130	143	121	147	139	135	103 -> 130

125	140	122	132	124	116
126	129	118	129	129	121
135	152	131	135	122	116
-> 125

98	140	156	123	105 -> 98

123	153	125	117	134
128	153	119	124	129
-> 123

102	104	112	130 -> 102

127	122	123	105	112	125 -> 127

113	146	105	119	143	132	138 -> 113
---
[[123 128 124 120 111 148]
 [128 135 126 121 105 145]
 [127 144 128 132 116 125]] ans = 132

[[133 128 105 136]
 [133 133 118 128]
 [128 140 115 127]] ans = 140

[[127 147 114 105]
 [129 109 147 147]
 [130 130 126 130]] ans = 130

[[113 138 107 114 125 132 112]
 [132 118 135 142 143 131 135]
 [135 128 138 130 134 133 133]] ans = 134

[[152 117 116 116 126]
 [129 129 121 135 126]
 [122 122 127 123 137]] ans = 127

[[134 147 132 106 122 115 132]
 [128 120 117 125 123 121 124]
 [143 134 119 140 128 129 128]] ans = 128
---
[[132, 108, 116, 115, 143],
 [106, 113, 126, 142, 135],
 [146, 139, 122, 121, 108]] value 122

[[116, 140, 140, 140],
 [129, 124, 130, 126],
 [101, 127, 137, 138]] value 127

[[119, 131, 136, 155, 124, 122],
 [153, 122, 142, 145, 134, 150],
 [106, 116, 146, 108, 151, 107]] value 108

[[113, 121, 153, 108],
 [127, 106, 127, 98],
 [127, 115, 135, 109]] value 115

[[134, 125, 127, 120, 123, 124, 124],
 [128, 136, 144, 130, 135, 130, 118],
 [143, 137, 135, 154, 136, 134, 128]] value 136

[[129, 127, 140, 118, 133, 140],
 [134, 120, 130, 130, 107, 107],
 [120, 141, 125, 139, 137, 132]] value 139

[[122, 124, 131, 121, 114, 131],
 [151, 126, 126, 126, 125, 124],
 [120, 124, 130, 122, 114, 131]] value 122

[[137, 135, 116, 110, 153, 134],
 [116, 131, 122, 116, 140, 121],
 [133, 128, 131, 124, 115, 147]] value 124
---
[[143 125 103 128 139 119 137]
 [111 112 120 126 137 120 106]] yields 137

[[120 123 128 150]
 [150 115 130 129]] yields 115

[[100 121 119 121 115 114]
 [117 112 142 116 121 130]] yields 116

[[139 125 121 130  99]
 [108 121 126 105 126]] yields 126

[[128 130 127 132]
 [126 123 131 102]] yields 123

[[105  99 110 137 134 114 154]
 [129 132 130 126 127 129 127]] yields 127

[[134 129 128 155 128]
 [113 126 125 156 105]] yields 125

[[150 123 125 156 156 119 126]
 [120 132 131 116 116 136 130]] yields 116

[[121 106 115 133 134]
 [124 119 124 132 123]] yields 124
---
[[136 139 133 127 128 127 142]
 [121 114 128 115 123 131 131]
 [122 106 125 115 126 124 134]] ⇒ 142

[[134 136 118 127 118]
 [144 116 147 150 129]
 [144 115 148 152 129]] ⇒ 118

[[112 123 139 150]
 [126 138 126 116]
 [125 138 125 116]] ⇒ 150

[[121 118 120 132]
 [109 135 126 152]
 [129 140 124 107]] ⇒ 132

[[123 105 145 122 129]
 [112 112 139 122 115]
 [114 112 142 119 113]] ⇒ 129

[[145 143 137 136]
 [136 144 157 132]
 [125 131 120 125]] ⇒ 136

[[149 124 124 134 144 141 130]
 [133 121 135 140 146 131 153]
 [143 128 111 131 129 152 147]] ⇒ 130

[[129 116 120 115 140 138 144]
 [126 117 123 117 131 137 140]
 [156 124 114 119 126 132 148]] ⇒ 144

[[134 105 126 144 127]
 [117 124 137 126 119]
 [121 123 137 129 120]] ⇒ 127

[[133 124 116 128 117 127 128]
 [138 127 101 144 124 132 140]
 [128 135 129 131 125 132 126]] ⇒ 128
---
[133 111 104 136 127] value 111
[103 137 128 135 146 122 142] value 137
[127 158 129 109 104 140 121] value 158
[154 147 133 152 128 144 119] value 147
[130 126 150 140 118 136] value 126
[145 130 153 110  98 124 136] value 130
[105 115 119 104 127 139 143] value 115
---
[126 124 142 140 136 155 124] ⇒ 142

[123 124 112 125  98 128] ⇒ 125

[153 113 143 146 107] ⇒ 146

[127 111 135 108 104 120 123] ⇒ 127

[[149 105 138 143 125 145]
 [109 120 132 114 127 142]] ⇒ 145

[126 132 100 119 155] ⇒ 132
---
[[128 126 128 128 125 127]
 [144 116 130 105 127 105]] -> 127, 144

[132 150 107 110 138 104 116] -> 116, 132

[[132 132 120 138 119 115 127]
 [126 132 106 130 126 126 122]
 [140 138 140 126 124 132 126]] -> 127, 140

[[106 144 115 135]
 [132 107 118 106]] -> 135, 132

[139 128 154 132 130 121] -> 121, 139

[114 120 149 123] -> 123, 114

[128 143 120 151 134 120] -> 120, 128

[[156 101 134 139]
 [150 121 114 155]
 [143 121 103 150]] -> 139, 143
---
[[136 146 128 137 130 112 121]
 [125 114 128 131 114 137 134]
 [130 127 123 120 124 128 151]]
128

[[128 147 144 137 115]
 [131 140 142 131 106]
 [152 121 128 135 138]]
135

[[108 139 103 128 131 123 115]
 [111 138 104 133 127 122 115]
 [130 115 110 130 124 150 115]]
150

[[135 139 131 124 130 129]
 [106 128 133 125 140 132]
 [148 131 129 126 110 127]]
110

[[111 125 129 144 118]
 [111 129 121 105 136]
 [121 110 129 135 139]]
135

[[142 143 115 145 113 148 141]
 [102 120 141 123 104 141 143]
 [102 120 106 144 131 142 137]]
142
